Below is a small trained network, with its code and all its weights. Each question gives an input and a target symbol and asks what happens when units are switched off, that is, made to give their printed mean instead of their output.

import numpy as np


def w(rows, s, z=0):
    codes = np.array(rows[::2]) - 128.0
    scale = np.full(codes.shape[1], s)
    scale[-1] = z or s
    return codes * scale


def f(y):
    return y / 2 * (1 + np.tanh(0.7978845608 * (y + 0.044715 * y**3)))


def softmax(a):
    e = np.exp(a - a.max(-1, keepdims=True))
    return e / e.sum(-1, keepdims=True)


def log_softmax(a):
    a = a - a.max(-1, keepdims=True)
    return a - np.log(np.exp(a).sum(-1, keepdims=True))


def net(x, mask):
    ids = ['ΠΣβεζηθλμφψω'.index(c) for c in x.split()]
    T = len(ids)
    res = E[ids] + P[:T]
    r = res
    for j in range(2):
        rows = slice(4 * j, 4 * j + 4)
        q, k, v = (r @ M[0][rows].T for M in (Q, K, V))
        z = softmax(np.where(np.tri(T) > 0, q @ k.T / 4**0.5, -1e9)) @ v
        o = O[0][rows]
        res = res + np.where(mask[j], z, o[:, -1]) @ o[:, :-1]
    y = f(res @ A[0][:, :-1].T + A[0][:, -1])
    res = res + np.where(mask[2:10], y, B[0][:, -1]) @ B[0][:, :-1]
    return log_softmax(res[-1] @ U[:, :-1].T + U[:, -1])


Q, K, V, O, A, B = {}, {}, {}, {}, {}, {}
E = w([
[9,64,94,161],'Π',
[122,164,166,159],'Σ',
[123,44,171,135],'β',
[35,85,75,59],'ε',
[76,211,61,108],'ζ',
[116,102,155,58],'η',
[49,158,92,168],'θ',
[56,136,49,163],'λ',
[189,169,159,109],'μ',
[135,186,113,174],'φ',
[163,114,127,39],'ψ',
[96,99,59,62],'ω',
],0.014)
P = w([
[139,143,143,154],'0',
[162,80,125,133],'1',
[132,187,172,146],'2',
[171,51,90,153],'3',
[111,211,197,126],'4',
[190,22,53,162],'5',
[96,234,245,100],'6',
[222,26,14,212],'7',
[22,199,254,60],'8',
],0.014)
Q[0] = w([
[72,165,172,63],'H1',
[136,133,87,147],'H1',
[206,103,59,161],'H1',
[51,201,186,89],'H1',
[151,135,112,151],'H2',
[4,206,241,76],'H2',
[160,117,140,132],'H2',
[147,127,106,162],'H2',
],0.036)
K[0] = w([
[190,82,82,189],'H1',
[130,116,160,114],'H1',
[44,148,212,108],'H1',
[197,63,79,151],'H1',
[110,127,140,99],'H2',
[254,59,11,177],'H2',
[109,141,110,117],'H2',
[116,139,154,98],'H2',
],0.029)
V[0] = w([
[134,125,76,238],'H1',
[139,79,86,90],'H1',
[84,149,154,126],'H1',
[15,135,134,90],'H1',
[103,2,217,131],'H2',
[56,129,63,128],'H2',
[146,99,115,216],'H2',
[44,118,227,185],'H2',
],0.0074)
O[0] = w([
[166,150,144,201,221],'H1',
[110,51,47,130,72],'H1',
[107,176,154,134,126],'H1',
[50,167,108,162,55],'H1',
[114,2,137,133,241],'H2',
[70,138,78,185,58],'H2',
[157,140,147,190,238],'H2',
[119,136,227,152,253],'H2',
],0.0093,0.0018)
A[0] = w([
[101,144,150,97,252],'N1',
[97,187,122,110,189],'N2',
[12,146,251,100,159],'N3',
[217,88,22,192,218],'N4',
[126,139,143,102,205],'N5',
[88,98,197,80,107],'N6',
[226,142,47,119,115],'N7',
[201,130,144,132,122],'N8',
],0.011,0.0044)
B[0] = w([
[157,83,120,43,182],'N1',
[80,192,181,94,156],'N2',
[172,173,4,143,254],'N3',
[47,154,216,197,150],'N4',
[151,118,143,65,160],'N5',
[189,56,107,151,181],'N6',
[103,103,246,117,132],'N7',
[185,173,155,132,176],'N8',
],0.015,0.0078)
U = w([
[120,82,80,201,94],'Π',
[198,146,141,140,223],'Σ',
[197,24,189,213,160],'β',
[124,61,72,28,85],'ε',
[101,156,161,45,122],'ζ',
[225,126,105,56,162],'η',
[85,105,102,108,154],'θ',
[88,96,190,170,106],'λ',
[192,132,254,148,2],'μ',
[150,132,234,205,57],'φ',
[170,74,219,60,142],'ψ',
[91,39,209,63,171],'ω',
],0.0075,0.0058)

Each question gives the input, a string of symbols that net reads in full, and the target symbol t.
The units are the heads (4 rows each of Q, K, V and O) and the neurons (one row each of A and B). Each row of codes is followed by its name. A weight is (code - 128) times the scale printed after its matrix; where a second scale follows, it is the last column's (O, A, B and U).
mask holds one flag per unit, heads first, then neurons. A switched-off unit (its flag False) gives its mean, the last column of its rows in O or B, instead of its output. The means were averaged over made-up inputs and are rounded, as every weight is.
A unit's drop is (log p(t) with every unit on - log p(t) with that unit switched off) / (log p(t) with every unit on - log p(t) with every unit switched off).
The circuit of an input: a set's keep is (log p(t) with only the set's units on - log p(t) with every unit switched off) / (log p(t) with every unit on - log p(t) with every unit switched off). Starting from all 10 units, units are removed one at a time, each time the one whose removal leaves the highest keep (on an exact tie, the one counted first), for as long as the keep stays at least 0.8.
units of the circuit, in order: the units of the circuit, biggest drop first
k most important neurons: the k neurons with the biggest drops, biggest first
which heads matter: for each layer, one digit per head in row order, 1 if its drop is at least 0.15 and else 0, layers parted by /
drop of u: that unit's drop, to one decimal
input Σ β Π, target β: units of the circuit, in order	(H2 N6)
input Σ η Σ Σ ζ Π, target ζ: units of the circuit, in order	(H2 H1 N2)
input β Σ η Π φ μ, target μ: which heads matter	00
input β μ Π β β ψ ζ Π θ, target Π: units of the circuit, in order	(H2 N3)
input β φ θ ζ λ ψ ε, target ε: which heads matter	00
input φ ζ ψ Σ Σ μ Σ, target ψ: 3 most important neurons	(N3 N7 N5)
input ε λ β Σ Π λ Σ, target φ: which heads matter	11
input Σ μ Σ η ε Σ θ, target η: units of the circuit, in order	(N3)
input Π Σ η ζ Σ Σ Σ Π Σ, target Π: units of the circuit, in order	(H2 N3)
input η Σ ψ λ β, target φ: units of the circuit, in order	(H1 H2 N4 N3)
input ψ Σ λ β, target φ: which heads matter	00
input Σ ψ ψ, target ω: which heads matter	11
input η ψ ζ ω ψ η, target ω: units of the circuit, in order	(N3 N7)
input β η β ψ, target β: which heads matter	01
input ψ β β λ η ε θ, target θ: units of the circuit, in order	(H2 H1 N6)
input Σ Σ β φ ψ Π, target ω: units of the circuit, in order	(N3 H1)
input Σ β Π ζ φ, target ζ: units of the circuit, in order	(H2 N2)
input Σ Σ ψ η θ φ, target φ: most important neuron	(N3)
input β ψ Π β, target Π: units of the circuit, in order	(H1 H2 N3 N8)
input η θ Σ φ η Σ, target ε: 2 most important neurons	(N8 N4)
input φ Σ Σ, target η: units of the circuit, in order	(N3 N4)
input Π η ψ Σ ζ Σ, target ζ: units of the circuit, in order	(H1 H2 N2)
input Π Σ Σ Π, target η: units of the circuit, in order	(H1 H2 N3)
input Σ η Σ η β ω φ, target λ: 2 most important neurons	(N4 N8)
input ω Σ Π φ λ λ, target λ: 2 most important neurons	(N4 N3)
input Σ ε Σ η ζ ε, target ζ: most important neuron	(N2)
input Π ψ β, target ω: 3 most important neurons	(N3 N4 N8)
input Σ Σ Π ε μ Π β, target β: most important neuron	(N2)
input ζ φ Σ β μ, target β: drop of H1	0.5
